Below is a small trained network, with its code and all its weights. Each question gives an input and a class and asks what happens when units are switched off, that is, made to give their printed mean instead of their output.

import numpy as np


def w(rows, s, z=0):
    codes = np.array(rows[::2]) - 128.0
    scale = np.full(codes.shape[1], s)
    scale[-1] = z or s
    return codes * scale


def norm(h):
    return h / np.sqrt((h * h).mean(-1, keepdims=True) + 1e-5)


def f(y):
    return np.maximum(y, 0)


def log_softmax(a):
    a = a - a.max(-1, keepdims=True)
    return a - np.log(np.exp(a).sum(-1, keepdims=True))


def net(x, mask):
    res = np.array(x, float).reshape(1, 8) / 4 @ E
    u = 0
    for l in range(3):
        y = f(norm(res) @ A[l][:, :-1].T + A[l][:, -1])
        res = res + np.where(mask[u : u + 4], y, B[l][:, -1]) @ B[l][:, :-1]
        u += 4
    return log_softmax(norm(res)[-1] @ U[:, :-1].T + U[:, -1])


A, B = {}, {}
E = w([
[23,142,182,142,151],'x0',
[143,151,114,19,67],'x1',
[155,204,221,114,69],'x2',
[147,124,176,29,157],'x3',
[75,67,140,167,252],'x4',
[207,188,168,123,102],'x5',
[132,57,211,103,138],'x6',
[55,53,115,148,73],'x7',
],0.0035)
A[0] = w([
[82,120,26,150,95,243],'0.n0',
[102,187,189,254,193,78],'0.n1',
[99,89,66,69,127,241],'0.n2',
[114,147,71,121,99,254],'0.n3',
],0.0066,0.00096)
B[0] = w([
[80,183,202,210,61,249],'0.n0',
[107,216,95,148,214,252],'0.n1',
[193,103,255,130,149,208],'0.n2',
[187,158,104,129,10,202],'0.n3',
],0.0044,0.0037)
A[1] = w([
[156,135,42,76,76,101],'1.n0',
[172,162,169,212,165,7],'1.n1',
[120,153,50,189,41,60],'1.n2',
[41,231,253,102,15,190],'1.n3',
],0.0044,0.0014)
B[1] = w([
[200,69,222,51,224,158],'1.n0',
[78,148,93,118,153,167],'1.n1',
[200,146,119,255,4,186],'1.n2',
[101,77,10,82,182,255],'1.n3',
],0.0054,0.0045)
A[2] = w([
[128,160,119,161,76,1],'2.n0',
[237,167,156,64,87,56],'2.n1',
[77,172,99,79,110,66],'2.n2',
[140,2,211,156,160,183],'2.n3',
],0.0065,0.00076)
B[2] = w([
[24,15,96,155,111,190],'2.n0',
[242,184,75,102,151,254],'2.n1',
[178,58,32,80,127,166],'2.n2',
[49,110,247,2,105,228],'2.n3',
],0.0061,0.0035)
U = w([
[249,165,103,84,122,181],'0',
[127,114,93,199,68,218],'1',
[82,77,203,74,137,100],'2',
[107,178,136,178,223,143],'3',
[112,123,92,89,126,2],'4',
],0.015,0.0014)

Each question gives the input, the list of numbers given to net, and the class t.
The units are the neurons (one row each of A and B). Each row of codes is followed by its name. A weight is (code - 128) times the scale printed after its matrix; where a second scale follows, it is the last column's (A, B and U).
mask holds one flag per neuron, layer by layer. A switched-off neuron (its flag False) gives its mean, the last column of its row in B, instead of its output. The means were averaged over made-up inputs and are rounded, as every weight is.
A unit's drop is (log p(t) with every unit on - log p(t) with that unit switched off) / (log p(t) with every unit on - log p(t) with every unit switched off).
The circuit of an input: a set's keep is (log p(t) with only the set's units on - log p(t) with every unit switched off) / (log p(t) with every unit on - log p(t) with every unit switched off). Starting from all 12 units, units are removed one at a time, each time the one whose removal leaves the highest keep (on an exact tie, the one counted first), for as long as the keep stays at least 0.8.
circuit, biggest first: the units of the circuit, biggest drop first
k most important neurons: the k neurons with the biggest drops, biggest first
top k neurons in layer l: the k neurons of layer l with the biggest drops, biggest first
drop when u is switched off: that unit's drop, to one decimal
input [-8,0,2,-1,-2,-8,-5,0], class 1: 2 most important neurons -> (0.n0; 2.n0)
input [7,-7,2,8,0,0,-3,5], class 3: circuit, biggest first -> (0.n1)
input [-7,-4,1,2,4,-8,-3,6], class 2: circuit, biggest first -> (2.n3; 0.n2)
input [4,2,-7,2,4,-7,0,-6], class 2: circuit, biggest first -> (2.n3; 0.n2; 1.n3)
input [2,7,-5,-7,-2,-6,-4,-5], class 1: circuit, biggest first -> (0.n0; 1.n2)
input [7,2,6,2,0,8,-4,5], class 4: 2 most important neurons -> (1.n3; 2.n1)
input [-7,-3,-1,2,5,3,-4,-1], class 3: 2 most important neurons -> (2.n1; 0.n3)
input [6,1,8,-6,-5,-6,3,-7], class 4: 2 most important neurons -> (2.n1; 2.n2)
input [-3,-7,-6,5,4,-7,2,-1], class 2: 2 most important neurons -> (2.n3; 1.n3)
input [-1,-4,-6,1,-1,7,7,-4], class 2: 3 most important neurons -> (2.n3; 0.n3; 1.n2)
input [2,-4,-7,-6,-6,5,2,-8], class 1: top 2 neurons in layer 2 -> (2.n0; 2.n1)
input [0,2,-5,6,6,2,-1,-5], class 2: top 2 neurons in layer 0 -> (0.n1; 0.n3)
input [-5,-6,-7,7,1,-4,-2,1], class 2: drop when 2.n3 is switched off -> 0.2
input [-7,1,-4,0,6,8,8,3], class 2: circuit, biggest first -> (2.n3)
input [-4,7,-4,-5,0,-8,-5,-2], class 1: drop when 0.n0 is switched off -> 1.8
input [4,4,8,-3,-3,-2,2,-1], class 4: drop when 0.n2 is switched off -> 0.2
